(in the rows, 128 means zero)
[118 134 135 148 135 117 118 148 138 134 142 145 120 142 166  97 203 132
 136 104 143 129 140 184 112 131 159 146 129 124 166 148 136 135 172 135
 126 135 114 156 133 119 106 134 131 135 118 151 142  89 112 135  99]  5
[127 168 135 122 152 111 135  94 112 161 163 170  97 105 173 133 142  97
 120  98 132 115 100 154 135 133 165  98 107 136  92 116 129 191 140 113
 136 117 142 213 142 116 128  92 162  69 123 121 102  86 146 123 118]  1
[135 145 117 142 142 124 109  64 136 127 111 144 112 138 120  83 158 140
 127  83 131 130 110 121 142 162 137 130 135 130 114 138 128 136 127 133
 119 131 137 142 149 144 120 102 126  95  97 137 121 133 138 148 127]  10
[146 123 102 110 100 143 132 125 130  86 154 128 131 127 164 149  89 140
 111 144 126 130 127 154 135  85 163 120 147 125 124 127 104 109 160 138
 150 128 130 111 127 106 152 164 146 143 147  88 132 122 129 128 119]  5
[116 131 131 138 141 102 130 188 158 148 138 151 152 146 132 108 116 118
 135 116 144 124 144 178 141 118 138 147 113 138 155 143 125 137 138  92
 143 134 131 138 128 110 142 100 117 136 125 121 122 107 147 143 118]  5
[145 153 121 113 130 114 163 174 155 133 132 140 151 155 132  87 160 138
 148 121 148 131 140 126 153 103 120 154 114 126 154 168 128 130 129 119
 140 149 105 115 116 140 136 103  87 123 139 107 164 122 131 144 117]  7
[100 134 147 105 132 130 118 102 153 105 136 155 127 112 142 167  99 143
 143 120  84 121  96 169 127 121 145 122 161 115 105 113  96 134 145 146
 171 133 115 129 127  66 136 148 143 112 140 110 110  96 124 114 118]  0
[115 169  96 145 134 121 118 101 121 116 117 135 106 125 118 116 156 136
 141  76 175 112 115 140 132 135 126 120 150 115  97 119 106 156 117  93
 166 137 146 158 150 170 117 115 145  89 102 126 117 112 145 124 146]  6
[112 129 127 129 139  98 145 149 156 138 133 130 139 135 125 121 125 144
 113 109 132 127 155 123 158 119 159 148 119 131 143 162 141 130 103  90
 141 126 150 152 129 122 153 137 114 105 146  95 143 117 155 120 132]  1
[117 157 140 153 143 134  99 134 143 116 132 133 121 145 145 122 187 120
 155 106 132 114 132 138 112 156  93 155 132 122 149 131 126 106 140 141
 119 125 113 144 129 148 113 108 121 120 129 150 149 132 133 123 111]  6
[153 205 126 121 134  98 101  75 114 123  91 172 116 109 151  83 207 128
 117 153 146 110  92 167 160 137 158 116 113 120  89 127  98 160 114 138
 114 192 125 162 138 124 135  63 135 100 108  77 116 118 139 173  89]  1
[136 144 131 147 122 117 104 139  96 107 119 144 121 133 159 128 147  90
 155 151 131 117 116 156 121 154 118 134 135 116 145 124 141 116 136 136
 115 112 118 138  96 115 119  89 138 149 101 154 149 132 118 160 116]  9
[133 117 138  75 107 131 163 132 142 149 121 103 135 118 176 125  97 140
 130 170 114 144 106 140 126  82 135 131 105 117 123 155  89 113 183 131
 154 150  85  92 120 117 130 142 134 106 179 102 104  92 132 109 111]  8
[128 170 145 150 109 114 106 200 140 110 146 141 111 124 147 140 208 114
 132  81 121 118 164 197 132 157 127 111 141 142 150 148 147 110 117 113
 117  75 103 167  74  63  98 117 130  89 137 137 206 123 123 144 107]  0
[110 162 110 114 147 108 105  29 138 111  80 151 113  96 137 110 181 134
 117  89 102 151  96  97 120 126 125 118 106 115  71 129 127 130 186 159
 141 143 123 126 139 172 114 109 155 103 110 150 120 134 121 159 122]  8
[ 77 106 121  57 127 118 159  98 144 105 113 141 129 130 164 175  90 140
 174 153 115 136  98 121 153  84 169 129 160 125  93 140 114 134 149 105
 141 121 145 107 181  64 132 111 150 108 132  93 115  47 100 129  99]  9
[143 127 133 122 124 130 114 136 135 120 143 133 127 119 119 139 100 137
 123 121 115 108 111 149 148 137 129 127 135 125  95 158 117 131 143 141
 138 142 114 114 155  95 114 158 142 123 156 104 159  98 113 101 120]  0
[147 111 128 100 126 126 126 203 131 163 130 145 152 122 102 151 124 134
 156  96 147  99 160 131 145 182 119 170 145 128 156  93 130 133 106  98
 125 139  70 122 105 124 165 165 127 101 160 108 127 115 126 118 152]  2
[128 147 118 154 132 125 108 134 150 117 113 122 114 152 152  86 179 128
 132 119 111 129 123 142 115 125 112 149 123 130 162 150 140 140 152 164
 133 150 105 136 101 127 106 100 122 146 128 138 155 128 116 139 105]  4
[106 154 128 174 140 100 110  91 137 157 134 158 131 122 105 134 163 137
 115  97 139 126 117 180 114 178 141 122 141 110  92 134 108 164 121 123
 149 145 145 164 148 141 106 138  99  84 102 139 141 112 127 147 137]  11
[144 136 100 116 131 140 131 113 155  77 124 157 110 139 153 143  77 114
 132  98 116 115 111 138 130 128 127 150 155 135 133 129 123 108 140 147
 152 156 147 118 125  97 144 144 154 146 144  80 129 119 130 105 114]  4
[119 165 115 128 136 120 127  76 136 135 110 147 111 111 131 105 149 127
 117  72 153 114 117 122 128 151 135 121 120 129 119 127 115 147 137 122
 127 129 133 159 139 165 120 102 154  78 114 140 116 128 140 139 132]  7
[107 125 103 103 107 113 182 252 120 192 123 123 109 194  99 101 176 165
 140 174 175 108 161 156 131 117 150 124 151 149 154 147 112 149 125 120
 147 134  87 192 136 141  97 114  85  93 129 144 139  89 103 139 146]  0
[120 174  98 149 120 112 110  81 154 131 143 172 137 150 105 135 171 147
 138  57 140 135 121 117 121 178 154 166 128 138 121 119  89 168 132 139
 146 133 136 189 134 159  90  89 132 109 125 142 150 115 144 100 133]  4
[105 143 123 151 134 126  96 125 146 128 131 151 137 148 141 123 168 130
 137 118 121 127 136 162 111 134 127 142 125 123 143 129 137 133 138 139
 129 126 100 141 110 125 112 136 120 106 137 134 140 138 117 131  97]  11
[142 152 123 136 131 124 171 167 150 131 125 137 167 171 133 125 138 150
 163 121  84 126 147 129 167 129 111 114 140 130 124 132 120 134  76 100
 127 125 139 137 139 123 142  95  90  84 129  86 164 120 137 156 137]  6
[ 95 144 118 144 116 112 115 127 126 137 109 155 115 134 125 120 150 146
 109  85 180 118 112 110 138 143 136 136 130 132 109 120  98 160 163 115
 139 136 115 140 105 169 118 126 145  62 132 136 126 112 142 135 127]  2
[ 89 124 119 139 135 128 100 143 139 140 146 139 138 142 144 113 151 128
 146 106 113 129 132 151  96 152 125 144 128 124 158 130 128 138 166 141
 131 127  94 122 114 141 106 124 131 112 132 168 116 129 130 163 107]  7
[156 127 118 121 118 139 142  95 121  96 144 131 140 135 135 130  91 134
 133 121 111 144 111 142 145 123 136 124 158 116 109 138 107 130 152 156
 139 142 133 116 138  98 127 146 136 137 146  99 155  99 129 118 118]  7
[120 145 118 138 143 130 113 107 143 120 118 145 118 142 161 122 164 130
 118 121 113 108 124 166 112 130 121 141 133 118 156 128 138 129 146 142
 127 133 109 161 113 137 124 138 131  97 127 144 152 141 130 131 106]  9
[149 133 107 105 122 138 126 106 136  99 141 144 125 121 142 140 115 142
 125 142 122 127 122 156 133 110 173 126 152 124 105 138 120 129 146 138
 149 124 133 120 161 103 134 143 149 149 136  98 127 112 120 131 116]  12
[108 152 103 149 116  97 125  89 108 117 119 148 118 116 125 115 143 155
  98  83 179 128 149 156 109 169 176 110 154 136 132 125 115 128 140 107
 141 102 152 150 123 155 105 148 151 107 114 132 140 116 137 117 125]  5
[ 75  94  87 114 157 123 143  60 161 142 147 148 111 119 160 141 148 138
 124  59 123 100 126 114 110 151 148 127 113 135 150 112 135 174 168 122
 155 101 120 166 178 188 119 135 116 106 137 113 142 110 142 138 124]  2
[141 136 113 150 120 145 120 127 161 126 104 120 153 122 122  81  97 115
  93  79 119 139 124 119  91 191 100 119 120 117 163 135 133 112 197 199
 135 137  89 156 148 106 155 137 166 132 126 140 153 138 110  85 134]  2
[160 173 106 189 141 142  94  68 181  88 160 133 113 101 116 145 158 143
  54  75  81 110 134 114 106 179 136 143 164 141  97 124 155 186 157 156
 133 145 125 133 114  97  97 183 118 148 133  88 174 143 134 114 105]  1
[134 163 117 142 141 104 114  68 153 127 121 147 135 140 129 129 142 152
 125  78 133 103 117 148 125 133 133 138 133 128  81 110 127 164 130 125
 139 137 128 139 117 153 108 111 146  54 106 127 127 130 129 148 124]  9
[126 187 114 143 144 110 124  57 137 113  88 143 118 115 157 105 145 132
 101  69 135 125 134 186 121 125 159 129 119 127 115 124 150 152 131 109
 142 151 148 158 125 143 111 114 170  87 121 124  94 117 136 133 123]  9
[108 155 118 149 119 109 111  68 139 132 112 154 121 124 127 116 150 146
 116 100 159 128 118 137 129 147 156 125 120 120 106 127 115 162 143 114
 138 124 132 166 132 154 109 115 140  75 117 128 120 126 142 122 120]  11
[119 144 124 142 128 115 130 142 157 176 129 117 137 180 118 104 149 162
 133 121 136 115 155 125 138 109 147 143 127 148 147 147  95 160  84  62
 142 143 150 132 117 166 138 108  75  98 103  90 118 137 155 153 130]  11
[ 95  80 123 100 102 120 137 164 120 135 142 152 139 166 122 142  99 165
 191 109  66 126 149 129 108 152 143 127 121 127 117 156 114  99 129 119
 149  83 140 155 125  89 104 143 167 103 133 167 189 114 105  94 165]  0
[146 168 116 139 128 117 103  68 138 127 130 153 128 139 130 113 167 143
 129  84 147 116 116 140 124 152 138 138 134 127 106 120 123 144 133 114
 118 141 144 156 134 168 123 100 146  91  93 146 138 122 127 134 126]  9
[ 75 114 118 110 165 112 100  98 158 110 137 119 124 110 149 124 147 115
 131 124 112 143 123 184  93 121 104 161 108 131 116 139 128 111 145 131
 141 124 122 110 134 131 118 135 145 140 167 125 168 109 149 124 106]  10
[ 93 144 116 154 125 102 107  46 126 128 116 156 150 132 124  99 159 167
 122 102 153 133 118 155 118 173 157 104 136 117  88 128 118 139 135 124
 146 112 134 139 160 173 112 131 123  82 100 129 131 120 123 154 127]  11
[105 137 124 143 137 129  99 162 134 118 138 140 134 158 145  94 153 123
 149 128 131 122 135 149 111 141  96 127 142 124 174 137 125 110 163 165
 112 118  89 148 122 136 125 119 129 139 116 159 165 136 123 125  92]  7
[142 123 109 109 120 130 130  99 130 106 141 139 130 122 131 145  97 131
 122 110 118 126 101 132 142 105 152 119 147 126 119 138 121 140 140 135
 154 116 117 131 140  95 125 148 134 150 158 100 140 118 128 111 115]  5
[124 115 117 128 111 133 103 142 119 139 139 154 137 126 122 162  94 134
 119 129 138 133 124 159 123 120 159 111 146 128 109 141 104 129 156 144
 159 137 115 120 133  93 128 155 127 154 131 115 129 109 119 132 103]  0
[122 154 113 156 136 100 121  96 135 137 109 166 130 129 119 114 142 144
 108  66 154 117 125 141 121 158 147 117 126 131 103 131 121 147 141 125
 145 134 142 147 120 168 105 122 148  82 112 133 140 122 134 139 121]  0
[134 105 112 118 120 133 125  99 121  86 141 147 130 119 141 148 109 146
 133 127 101 131 110 159 146 109 159 120 168 104 105 139 131 132 149 136
 160 125 129 120 143  96 139 172 145 136 147  83 148 104 122 129 121]  1
[102 149 114 140 150 138 116 122 148 150 143 135 136 136 138 120 162 128
 123 115 124 122 131 133 111 149 114 157 143 117 157 122 156 121 116 139
 100 136 102 130 133 136 115 124 127 111 105 141 115 130  95 138 104]  11
[101 151 146 149 142 133 103 109 144 128 136 145 125 151 149 113 141 121
 152 119 100 114 122 129 105 156 105 143 120 127 158 145 115 130 129 137
 126 126 124 146 123 146 128 113 118 128 120 144 143 149 137 124 111]  7
[126 157 148 129 147 129 123 116 146  96 112 121 114 148 170 100 163 123
 146 123 106 110 123 116 107 131 118 145 117 121 147 137 134 110 168 153
 142 119 120 149 116 123 120 126 149 107 105 136 131 130 116 115 100]  0
[115 143 124 142 145 126 111 125 133 110 115 127 119 151 168 105 149 138
 126 126 118 107 128 167 114 126 110 157 131 130 138 131 136 108 144 143
 119 126 124 147 109 135 121 126 141 116 122 148 149 120 123 142 100]  10
[117 136 129 120 132 129 119 104 144 123 133 144 105 128 149 118 189 128
 131 117 111 127 127 152 111 158 132 158 139 120 179 133 143 121 154 154
  99 115 111 154 121 146 114 126 121 150 123 142 153 141 130 120  92]  12
[152 106 112 122 118 126 148 116 111 110 154 153 139 137 136 161 108 130
 120 129 139 131 109 140 133 122 180 125 170 120 117 135 122 140 150 143
 147 113 130 123 145 107 126 151 130 148 138 102 153  99 132 124 116]  3
[ 94 106 107 118 139 128 125  89 138 149 120 138 145 143 152 141 149 154
 191  98 185 159 180 127 115 103 118 127 139 120 120 114 121  93 157 137
 135 107 111 117 125 120 130  75 138 108  83 140 162 113 112 125 118]  6
[151 141 130 122 129 115 128 222 159 148 125 123 130 162 114  99 137 154
 170 129 131 137 154 123 127 114 104 143 118 137 152 145 123 143 127 108
 135 160 107 151 120 126 147  81 130 114 137 132 134 113 144 128 130]  10
[113 147 121 122 134 110 149 168 138 147 136 144 148 147 124 112 132 140
 148 125 119 131 155 144 140 123 116 151 128 124 140 146 129 122  99 100
 150 130 127 124 111 133 150 118  98 116 123 106 141 121 138 136 128]  6
[124 136 116 132 152 124 110 107 139 127 128 141 134 150 150 115 175 111
 145 144 125 122 118 132 101 140 135 155 136 117 149 133 132 124 141 134
 116 132 110 131 123 137 113 101 133 122 113 152 136 134 124 136  95]  3
[117 146 131 114 134 122 167 159 158 145 144 130 142 146 132  89 142 131
 146 121 137 122 141 146 135 111 123 153 117 134 152 148 113 135  94  99
 157 131 112 139 119 137 137 112 110 130 138 106 136 108 140 128 147]  7
[125 134 128 114 156 104 170 142 167 144 134 134 158 151 126 113 131 152
 144 116 132 122 148 107 162 100 117 148 123 123 144 147 128 105  96 103
 146 114 128 134 128 146 152 113  86  92 142 112 146 116 144 124 126]  6
[150 151 108 122 127  93 122  94 113 112 115 137 119 140 134 108 181 114
 141 127 145 133 103 117 151 152 177  80 138 123  41 128  59 131 127 121
 145 140 140 141 142 161 106 171 109  57 120 126  99 117 145 168 119]  12
[114 149 121 139 140 127 104 121 146 134 116 126 117 139 149  85 173 110
 132 102 107 120 141 161 109 145 130 147 123 128 163 137 121 134 143 162
 111 140  95 129  96 138 120 136 140 106 131 141 143 153 119 123 118]  7
[151 108 104 125 116 124 110 129 122 112 149 123  93 123 131 138 109 120
 137 117 140 121 110 160 136 137 157 126 156 125 122 150 112 153 150 138
 150 180 125 115 150  98 121 152 130 150 168  96 133  95 129 124 130]  5
[124 140 137 111 145 107 156 156 158 145 132 123 152 152 118 107 145 146
 132 141 130 121 149 117 150 110 139 158 139 133 157 142 126 129  94  93
 132 129 125 142 129 119 157 101 104 118 117 111 135 100 138 124 125]  3
[126 154 112 155 128 110 115  95 138 132 128 162 133 134 133 109 151 143
 118  79 150 122 114 121 129 152 149 114 130 130  94 116 122 158 154 132
 128 126 131 159 140 160 114 111 141 107  98 140 127 114 125 144 128]  11
[113 131  90 151 150 106 117  73 125 182 117 141 142 134 139 142 127 142
 134  93 123 128 128 157 125 113 152 108 117 122  64 142 121 179 111 127
 148 144 115 120 121 151  77 138 125  60 128 138 125 122  97 149 117]  4
[147 157 108 142 150 105 146 122 175 188  84 179 124 138 114  52 252 113
  96  99 180 148 139 125 117 171 151 132 107 138  99 154 120 148 151 140
 115 170  87 168 139 162  95 130 109  82 114 131 142 119 121 152 126]  11
[192 122 123 140 108 152 132 125  99  86 122 137 108 143 106 129  78 149
 149 153  95 137 117 118 131 143 118 131 161  82 123 171 144 125 126 147
 172 168 135 138 145 105 135 194 136 144 131  95 121 143 128 108 124]  12
[133 126 118 129 109 142 139 121 128  92 152 136 137 120 142 154  92 141
 111 125 126 119 109 146 148 115 158 118 154 123 108 141 114 137 131 137
 135 125 145 113 153  92 133 166 141 129 149  89 160  99 124 126 114]  7
[118 135 127 146 134 130  94 111 140 109 122 122 106 137 151 113 172 127
 138 118 132 118 130 157 102 136 119 147 128 124 166 125 135 116 148 148
 130 122 121 141 108 131 111 119 138 118 122 146 138 137 128 128 102]  4
[110 151 110 130 118 130 115  45 142 112 112 119 149 141 168 126 126 145
 146 137 111 134 149 125 117 125 138 132 128 114 142 140 119 113 156 145
 130 104  98 144 121 156 113 111 122 104 127 131 113 138 113 150  76]  7
[100 143 136 153 134 132 111 107 141  99 124 150 101 153 170 109 173 127
 142 145 110 116 122 148 109 119 108 152 107 125 149 142 147 120 163 133
 143 118 124 162 111 146 112 125 133 124 132 149 153 120 121 117  97]  8
[157 143 130 100 144 113 167 155 153 144 131 131 155 151 142 102 142 133
 146 136 112 126 131 127 140 121 131 159 110 124 138 152 129 125  99 104
 142 144 136 137 133 131 152 118  99 147 121  98 143 127 147 136 125]  12
[144 165 125 144 143 121 110 131 108 107 116 142 138 133 153  98 155 122
 148 136 104 135 126 154 114 145 114 118 119  99 114 140 132  99 157 151
 124 160 121  98 110 125  99 126 143 103  94 152 126 139 101 153 102]  0
[143 138 122 126 128 111 137 157 168 136 119 113 134 147 147 116 130 141
 135 117 142 134 153 131 141  81 129 156 106 139 145 145 112 129 108 116
 153 153 120 130  88 120 137  82 120 138 138  91 137 130 162 143 129]  4
[117 147 116 146 135 101 114  70 140 134 108 157 133 126 110 115 157 140
 119  84 153 124 119 152 136 136 147 129 136 116 123 133 131 155 136 123
 128 133 126 157 137 172 124 119 126 104 115 143 141 117 124 110 113]  3
[143 136 123  94 118 116 157 194 153 124 122 143 140 141 128 122 147 149
 145 115 138 129 139 140 139 111 139 136 125 131 162 123 138 134 130  90
 147 129 127 131 102  96 157  92 109 113 144 110 155 133 150 138 139]  2
[142 114  93 117 129 129 136  91 115  94 112 121 125 115 120 147  91 124
 112 139  86 137 109 128 151  93 136  98 158 121  99 153 118 117 147 148
 150 116 145 101 159 114 129 162 151 132 158  88 174  93 100 127 119]  8
[175 125  91 127 113 140 127 131 128  98 131 130 124 145 135 158  93 152
 128 105 142 125 130 138 148 112 143 114 167 128 119 134 118 136 154 129
 147 132 124 119 134 120 115 152 125 128 145  88 150 136 148 115 115]  4
[106 154 118 167 137 139 105 150 111 155 155 124 116 149 133 144 150  87
 146  94  82 137 139 134  89 167 120 132 132 125 154 152 104 140 142 140
 120 114 140 156 143 141  89 134 139 110 122 154 138 122 119 110 109]  6
[163 112 128 126 119 142 145  70 105  91 132 133 133 114 134 113  77 141
 135 107 102 140 104 133 154 164 118 143 164 102  97 136 170 136 133 152
 140 153 119 122 131  89 143 171 164 157 155  80 158  87 113  79 148]  1
[106 148 121 107 142 105 148 203 160 138 136 116 151 134 134  83 175 158
 113 122 164 131 141 143 121 114 127 133 127 129 164 143 147 122 117  82
 138 145 121 119 136 126 149 122 116 104 111 127 139 105 147 148 118]  9
[131 136 115 129 132 127 101 119 116 126 130 121 136 127 162 105 176 121
 140 108 134 132 124 136  84 138 128 132 112 116 157 124 140 122 148 129
 154 120  93 140 101 117 106 121 139 136 132 142 121 136 144 154  99]  11
[157 126 102  94 103 133 138  97 129  83 125 119 119 112 140 154  99 143
 120 134 130 126 109 144 134 118 174 118 156 119 120 138 120 127 151 147
 153 111 131 125 153 102 132 147 143 153 160  90 145 131 137 109 122]  12
[149 128  93 123 119 121 119 100 113  83 149 141 137 141 122 152  83 145
 128 145 128 122 117 195 138  99 158 115 177 111 103 127 119 130 114 145
 158 133 130 131 136  90 134 132 146 138 147  95 165 118 128 108 125]  3
[116 163 106 148 134 106 132 111 120 121 115 143 125 153 132 113 168 144
 124 100 144 130 127 136 113 141 153 128 150 131 125 121 121 156 132 126
 131 132 136 157 121 166  97 121 153  92 116 145 140 109 125 125 127]  9
[147 126 105 133 102 140 118 121 122 102 151 162 128 117 139 160 101 139
 117 129 119 127 113 154 146 117 156 123 152 124 106 133 110 135 165 138
 155 115 120 124 138  98 122 135 151 152 142 104 156  96 127 132 124]  8
[125 135 121 121 104 124 150 137 133  87 156 148 139 123 146 147 107 146
 102 151 116 117  99 154 141 128 148 112 159 122  90 134 104 122 136 142
 149 120 135 138 136  94 141 171 128 133 151  82 177  99 127 114 127]  1
[130 137 121 126 144 122 103 116 149 123 110 132 112 126 152  88 152 117
 122 119 106 119 124 129 105 133 112 140 107 131 162 138 146 113 156 152
 127 135 115 134 104 131 132 121 140 128 128 145 128 138 121 132  95]  4
[169 141 106 126  99 123 112 142 113 104 152 134 173 131 136 164  89 142
 119 143 100 136 110 133 156 114 141 139 135 117  88 139 112 133 152 126
 155 137 115 114 123 112 131 148 115 179 155 101 152 107 140 143 103]  8
[110 144 117 138 148 114  98 111 134  86 127 126 107 130 154 110 173 133
 140  98 128 131 131 135 101 133 114 139 126 124 160 135 152 112 157 141
 137 155 137 119 111 131 127 128 136 125 140 145 151 133 128 135 106]  5
[132 151 117 140 140  97 105  83 139 134 119 142 114 124 114 103 145 139
 130  93 145 120 124 141 123 148 140 127 136 126 112 130 132 150 132 130
 135 125 141 139 125 153 122 112 146  82  92 129 127 124 116 130 113]  4
[140 166 112 141 132 111  97  58 134 115 109 133 104 122 102  89 168 153
 116  93 147 119 127 109 139 156 126 131 134 129  94 124 121 149 167 132
 116 153 134 145 149 171 107 114 126 120  81 143 118 131 122 133 125]  5
[151 148 121  94 139 122 139 184 145 143 122 136 149 157 134  92 145 152
 148 114 109 114 142 153 153 116 125 162 119 137 156 138 123 123  98 100
 131 142 106 145 121 114 150 109 108 134 135 113 136 129 153 134 128]  10
[118 135 146 119 155 110 128 159 149 132 123 146 136 147 150 118 148 120
 145 122  89 108 120 130  93 165 123 132 132 129 159 131 135 113 158 148
 139 118 109 133 113 123 130 143 118 113 121 139 129 135 123 140  94]  0
[123 151 109 133 120 133 153 238 142 160 161 112 167 164 139 118 146 125
 132 101 142 141 126 125 140  97 137 155 114 126 175 156  99 147 124 117
 153 144 116 108 133 156 136 115 102 124 120 114 127 126 141 143 142]  4
[140 140 128 114 141 104 158 187 165 166 140 113 139 144 138  90 151 138
 126 117 128 129 148 152 148 100 142 145 114 129 157 156 141 141 103  84
 134 137 124 138 117 163 153 120 107 101 138 116 115 120 149 151 129]  12
[135 137 122  97 156 118 143 172 137 124 147 133 134 148 155 104 161 153
 155 169  86 130 145 145 153  97 142 153 127 121 162 137 174 155  95  94
 124 172 132 120 132 105 168 118 101 140 130 108 144 113 133 144 129]  9
[137 168 132 149 124 111 100  95 167 126 124 167 106 138 124 111 174 152
 123  81 138 104 110 144 122 168 158 135 147 141 113 132 124 159 134 123
 124 126 145 177 134 158 128 103 147  99 116 148 131 119 127 131 121]  12
[116 149 123 147 147 121 109 161 153  93 134 110 108 143 148  98 153 129
 138  96 129 121 130 164 132 106  89 138 135 122 145 154 130 110 165 148
 130 133 106 121 131 134 101 124 126 114 122 134 143 117 127 137  93]  10
